Below is a small trained network, with its code and all its weights. Each question gives an input and a target symbol and asks what happens when units are switched off, that is, made to give their printed mean instead of their output.

import numpy as np


def w(rows, s, z=0):
    codes = np.array(rows[::2]) - 128.0
    scale = np.full(codes.shape[1], s)
    scale[-1] = z or s
    return codes * scale


def softmax(a):
    e = np.exp(a - a.max(-1, keepdims=True))
    return e / e.sum(-1, keepdims=True)


def log_softmax(a):
    a = a - a.max(-1, keepdims=True)
    return a - np.log(np.exp(a).sum(-1, keepdims=True))


def net(x, mask):
    ids = ['ΞΦβζθμω'.index(c) for c in x.split()]
    T = len(ids)
    res = E[ids] + P[:T]
    u = 0
    for l in range(3):
        r = res
        for j in range(3):
            rows = slice(3 * j, 3 * j + 3)
            q, k, v = (r @ M[l][rows].T for M in (Q, K, V))
            z = softmax(np.where(np.tri(T) > 0, q @ k.T / 3**0.5, -1e9)) @ v
            o = O[l][rows]
            res = res + np.where(mask[u + j], z, o[:, -1]) @ o[:, :-1]
        u += 3
    return log_softmax(res[-1] @ U[:, :-1].T + U[:, -1])


Q, K, V, O = {}, {}, {}, {}
E = w([
[171,89,127],'Ξ',
[140,122,153],'Φ',
[150,105,142],'β',
[107,117,99],'ζ',
[28,134,117],'θ',
[157,126,252],'μ',
[121,221,84],'ω',
],0.019)
P = w([
[180,135,110],'0',
[159,133,160],'1',
[131,230,110],'2',
[99,152,206],'3',
[221,77,112],'4',
[108,247,155],'5',
[176,96,149],'6',
[152,113,110],'7',
[176,200,132],'8',
[151,115,146],'9',
[113,137,153],'10',
[166,206,178],'11',
],0.012)
Q[0] = w([
[42,69,157],'0.h1',
[48,139,95],'0.h1',
[253,246,202],'0.h1',
[129,123,218],'0.h2',
[85,172,94],'0.h2',
[7,171,44],'0.h2',
[85,120,14],'0.h3',
[223,123,62],'0.h3',
[92,133,118],'0.h3',
],0.0061)
K[0] = w([
[150,145,70],'0.h1',
[120,129,95],'0.h1',
[161,67,127],'0.h1',
[80,23,199],'0.h2',
[83,178,99],'0.h2',
[151,179,176],'0.h2',
[116,72,49],'0.h3',
[231,138,104],'0.h3',
[147,8,231],'0.h3',
],0.011)
V[0] = w([
[106,122,43],'0.h1',
[158,180,100],'0.h1',
[103,145,155],'0.h1',
[199,255,169],'0.h2',
[167,71,37],'0.h2',
[126,112,92],'0.h2',
[139,164,221],'0.h3',
[167,160,153],'0.h3',
[121,154,158],'0.h3',
],0.0097)
O[0] = w([
[203,149,76,46],'0.h1',
[134,171,105,139],'0.h1',
[213,128,137,156],'0.h1',
[90,69,166,252],'0.h2',
[10,169,167,28],'0.h2',
[205,4,179,94],'0.h2',
[183,20,91,252],'0.h3',
[7,210,16,174],'0.h3',
[207,90,38,180],'0.h3',
],0.0034,0.0033)
Q[1] = w([
[56,106,127],'1.h1',
[175,10,36],'1.h1',
[68,216,137],'1.h1',
[149,182,116],'1.h2',
[212,133,151],'1.h2',
[125,62,58],'1.h2',
[81,75,109],'1.h3',
[162,156,108],'1.h3',
[188,134,132],'1.h3',
],0.012)
K[1] = w([
[137,107,114],'1.h1',
[127,105,67],'1.h1',
[92,142,142],'1.h1',
[119,6,99],'1.h2',
[111,140,175],'1.h2',
[98,168,120],'1.h2',
[59,87,116],'1.h3',
[155,122,128],'1.h3',
[70,95,192],'1.h3',
],0.019)
V[1] = w([
[65,50,235],'1.h1',
[64,182,235],'1.h1',
[87,210,235],'1.h1',
[91,87,169],'1.h2',
[6,62,141],'1.h2',
[42,223,254],'1.h2',
[66,96,99],'1.h3',
[53,148,64],'1.h3',
[181,180,204],'1.h3',
],0.0067)
O[1] = w([
[144,140,117,231],'1.h1',
[152,32,68,219],'1.h1',
[178,14,2,229],'1.h1',
[215,220,107,148],'1.h2',
[59,104,96,64],'1.h2',
[100,80,120,240],'1.h2',
[146,179,194,63],'1.h3',
[201,140,161,31],'1.h3',
[114,131,40,245],'1.h3',
],0.0074,0.0012)
Q[2] = w([
[105,118,173],'2.h1',
[91,104,10],'2.h1',
[111,171,110],'2.h1',
[21,34,254],'2.h2',
[207,8,225],'2.h2',
[166,53,128],'2.h2',
[151,144,210],'2.h3',
[132,35,25],'2.h3',
[195,190,95],'2.h3',
],0.0076)
K[2] = w([
[164,139,85],'2.h1',
[209,12,109],'2.h1',
[130,135,84],'2.h1',
[121,168,233],'2.h2',
[59,112,87],'2.h2',
[147,92,190],'2.h2',
[154,98,8],'2.h3',
[117,114,92],'2.h3',
[137,97,54],'2.h3',
],0.014)
V[2] = w([
[238,81,176],'2.h1',
[252,65,118],'2.h1',
[140,28,164],'2.h1',
[178,216,9],'2.h2',
[85,174,7],'2.h2',
[102,88,142],'2.h2',
[81,138,15],'2.h3',
[8,109,171],'2.h3',
[54,41,52],'2.h3',
],0.012)
O[2] = w([
[140,73,143,213],'2.h1',
[157,85,157,254],'2.h1',
[169,159,120,222],'2.h1',
[99,89,166,163],'2.h2',
[79,122,111,169],'2.h2',
[164,100,123,136],'2.h2',
[73,134,75,167],'2.h3',
[207,249,106,99],'2.h3',
[125,141,107,203],'2.h3',
],0.014,0.0031)
U = w([
[114,117,248,106],'Ξ',
[118,92,173,88],'Φ',
[121,107,198,93],'β',
[103,134,186,254],'ζ',
[149,135,44,188],'θ',
[180,76,98,92],'μ',
[67,54,103,34],'ω',
],0.013,0.0079)

Each question gives the input, a string of symbols that net reads in full, and the target symbol t.
The units are the heads (3 rows each of Q, K, V and O). Each row of codes is followed by its name. A weight is (code - 128) times the scale printed after its matrix; where a second scale follows, it is the last column's (O and U).
mask holds one flag per head, layer by layer. A switched-off head (its flag False) gives its mean, the last column of its rows in O, instead of its output. The means were averaged over made-up inputs and are rounded, as every weight is.
A unit's drop is (log p(t) with every unit on - log p(t) with that unit switched off) / (log p(t) with every unit on - log p(t) with every unit switched off).
The circuit of an input: a set's keep is (log p(t) with only the set's units on - log p(t) with every unit switched off) / (log p(t) with every unit on - log p(t) with every unit switched off). Starting from all 9 units, units are removed one at a time, each time the one whose removal leaves the highest keep (on an exact tie, the one counted first), for as long as the keep stays at least 0.8.
units of the circuit, in order: the units of the circuit, biggest drop first
unit that matters most: the unit with the biggest drop
which heads matter: for each layer, one digit per head in row order, 1 if its drop is at least 0.15 and else 0, layers parted by /
drop of u: that unit's drop, to one decimal
input Φ θ ζ ζ ω Φ, target ω: units of the circuit, in order => (2.h2 2.h3)
input ζ θ ζ ζ, target θ: unit that matters most => 0.h3
input θ ζ β μ ζ ζ, target μ: which heads matter => 000 / 100 / 100
input ζ θ Φ ω ω θ, target ω: units of the circuit, in order => (2.h2 1.h1)
input ζ Ξ ζ μ μ μ θ, target μ: which heads matter => 011 / 000 / 110
input β Ξ θ ζ μ β, target μ: units of the circuit, in order => (1.h1 2.h1 1.h3 0.h3)
input ζ μ ζ ζ ω Ξ θ ζ μ β μ Φ, target μ: which heads matter => 100 / 101 / 100
input β ζ Ξ ζ Ξ, target ζ: which heads matter => 000 / 100 / 000
input ζ β μ ω Φ ζ, target ω: which heads matter => 000 / 101 / 011
input θ Φ μ θ ζ θ β, target ζ: which heads matter => 000 / 100 / 100
input Φ θ Ξ ω ζ β, target ω: units of the circuit, in order => (2.h2 2.h3)
input μ Φ θ μ Ξ θ ζ Φ Φ ζ θ Φ, target θ: units of the circuit, in order => (1.h3 2.h3)
input Ξ ω μ, target ω: units of the circuit, in order => (2.h3 1.h1)
input θ μ ζ, target μ: units of the circuit, in order => (2.h1 1.h1)
input ζ μ θ θ μ Ξ, target μ: units of the circuit, in order => (2.h1 1.h1)
input Φ θ θ ζ Ξ θ μ θ, target μ: units of the circuit, in order => (2.h1)
input ζ θ θ ζ, target θ: which heads matter => 001 / 010 / 101
input θ Φ μ, target μ: which heads matter => 000 / 101 / 000
input Φ ω β θ ζ θ, target θ: which heads matter => 010 / 100 / 101
input θ ζ ζ θ θ β, target θ: units of the circuit, in order => (2.h3)
input ω θ ω θ, target θ: which heads matter => 000 / 010 / 001
input ζ μ β, target μ: which heads matter => 100 / 101 / 100
input θ Ξ μ ζ θ ζ θ ζ Φ θ Φ, target θ: which heads matter => 000 / 010 / 111
input θ ω μ, target ω: which heads matter => 001 / 000 / 001
input θ μ θ ω, target μ: drop of 0.h2 => -0.1
